Each row is followed by roughly how far along a hidden order it lies, from 0 to 10. A new part has a new order.
[11, -27, -9, 15, 1, -26, -8, -12, 17, -26, -32, -17, 6, -5, 0, -9, 1, -8, 6, -3, -6, -19, 14, 6, 15, 17, 14, 20, 7, 2, 3, 4, 1, -15, -11, -12, 1, 9, 14, 14, -1, 4, -6, 2] : 0
[7, 9, 2, -2, -2, 2, -13, -4, -22, 48, 8, 27, -7, -4, 0, 5, 6, 0, -2, 3, 6, 4, -23, -3, -30, -45, -2, -26, 5, -8, -11, 0, -4, 21, 16, 13, 0, -28, -4, 0, 8, -4, -9, -11] : 10
[-5, -13, -11, 4, 1, -15, -4, -8, 8, -9, -18, -15, 2, -1, -3, -5, 4, -5, 5, 4, -2, -18, 10, 5, 6, 37, 9, 15, 6, -5, -4, 4, -4, -8, -14, -10, 4, -1, -1, 4, -2, 6, -5, 0] : 0
[-15, 3, -13, -16, -1, -6, 3, -4, 3, 16, -5, 6, 1, 11, -2, 2, 3, -10, -10, 1, 2, -4, -29, -7, -27, 1, 3, -7, 2, -12, -4, -5, -6, 2, -13, -13, 4, 1, -25, 1, 2, 18, -3, -14] : 0
[19, -24, -1, 19, 0, -12, -15, -15, -13, 5, -27, -16, 1, -8, 3, -12, 9, 10, 20, -1, 1, -28, 22, 13, 18, -10, 13, 8, 9, -4, -7, 15, -5, 0, 2, 10, 0, -27, 7, 3, 5, -9, -19, 9] : 6
[-15, 14, -3, -16, -3, -10, -2, 6, -8, 44, 17, 24, -6, 20, 0, 16, 9, -12, -17, 9, 4, 9, -33, -13, -44, -40, -5, -47, 5, -13, -5, -18, -3, 16, -13, 6, -1, -6, -33, 4, 2, 7, -7, -24] : 7
[-4, 6, 4, -5, -3, 8, -7, -6, -24, 45, 8, 3, -5, -1, 3, 2, 12, 0, 4, 5, 7, -10, -19, -6, -24, -4, 1, -22, 13, -14, -11, 1, -9, 20, -10, 10, 13, -33, -24, -7, 5, -2, -15, -11] : 9
[-3, -9, -15, -3, 2, -28, -15, -15, 10, 12, -21, 7, 2, -1, -2, -4, -1, -12, -2, -5, -1, -6, -11, 10, -22, -18, 11, -3, 3, -8, -10, 1, -2, 2, 3, -17, -4, -1, 3, 9, 6, 12, -17, -6] : 5
[10, 4, -15, -5, 2, -42, -25, -9, 18, 14, -7, 36, 2, -10, -3, 1, -14, -12, -19, -1, -3, 20, -22, 13, -30, -60, 5, -19, -9, 0, -9, 2, 4, 7, 37, -28, -21, 17, 18, 17, 10, 17, -13, -5] : 2

[-7, -6, -4, -4, -6, 2, 0, -8, 8, 3, 8, -1, 1, 8, 6, -22, 4, -7, 6, -3, -7, 2, -2, -2, 2, 4, 10, 0, 7, -6, -4, -1, -14, 0, -8, 13] : 5
[-4, 0, -12, -10, -2, -21, 10, 7, -12, 0, -1, -4, -8, -6, -8, -10, 7, -7, -3, 6, 10, -3, -10, -4, -6, 0, -9, -5, -13, -16, -8, -10, 8, -8, -7, 1] : 7
[-6, -5, -11, -12, -1, -14, 9, 5, -7, 1, 5, -3, -5, -2, -1, -4, 2, -2, -1, 8, 8, -1, -7, -6, -4, -2, 1, -6, -8, -12, -4, -5, 3, -1, -10, 2] : 7
[-2, -4, 1, 3, -8, 12, -5, -11, 12, 0, 4, 2, 4, 14, 7, -31, 5, -4, 8, -9, -11, 2, 2, -1, 5, 6, 10, 4, 17, 2, -1, 5, -20, -3, -4, 14] : 4
[-12, -6, 2, 4, -9, 26, -8, -19, 18, 5, 5, 4, 5, 15, 13, -29, 0, -2, 11, -12, -20, 6, 8, 1, 8, 8, 18, 6, 28, 7, 1, 6, -33, 7, -8, 19] : 2
[1, -4, -11, -19, 5, -38, 22, 12, -16, 0, 7, -12, -13, -10, -20, 3, 9, -11, -5, 23, 16, -4, -23, -6, -6, 0, -8, -12, -31, -24, -7, -16, 25, 0, -6, -8] : 10
[-16, -1, 5, 10, -11, 41, -16, -17, 19, 7, -4, 9, 7, 12, 19, -23, -7, 3, 10, -22, -22, 6, 17, 3, 7, 6, 14, 11, 36, 15, 2, 10, -38, 6, -6, 20] : 0
[-7, -11, 2, -2, -4, 19, -2, -12, 14, 2, 11, 2, 6, 17, 13, -12, -1, 3, 9, -2, -9, 5, 4, -5, 8, 5, 21, 2, 18, 5, 4, 8, -23, 11, -10, 14] : 3
[-11, -5, -13, -13, -4, -18, 8, 0, -3, 5, 7, -4, -5, -1, 0, -12, 4, -8, 1, 8, -1, 0, -8, -4, -3, 0, 3, -6, -6, -15, -8, -9, -3, 1, -11, 9] : 6
[-4, -6, -13, -21, 4, -36, 23, 11, -15, 2, 9, -12, -13, -10, -17, 7, 7, -10, -5, 25, 12, -2, -22, -6, -5, 0, -5, -13, -33, -25, -10, -17, 20, 5, -10, -6] : 10
[-9, -3, -14, -15, -2, -23, 12, 6, -10, 4, 3, -6, -9, -7, -8, -7, 5, -8, -2, 12, 7, -2, -13, -4, -5, 0, -5, -8, -15, -19, -10, -12, 6, -1, -11, 2] : 7
[-1, -5, -1, 1, -5, 8, -3, -8, 9, -1, 6, 2, 4, 14, 8, -24, 4, -2, 7, -7, -6, 2, 2, -2, 4, 4, 12, 3, 12, 1, 1, 6, -17, -2, -4, 12] : 4
[-4, -6, 1, 2, -6, 14, -4, -11, 11, 1, 7, 2, 5, 15, 9, -26, 3, -2, 7, -7, -10, 3, 2, -2, 6, 6, 13, 3, 18, 6, 1, 6, -23, 1, -5, 14] : 4
[-11, -3, -15, -9, -8, -11, 3, -5, 1, 6, 4, -3, -5, -1, -1, -27, 7, -13, 4, 3, -7, 0, -7, -1, -2, 3, 2, -3, -2, -17, -11, -10, -8, -4, -10, 14] : 6
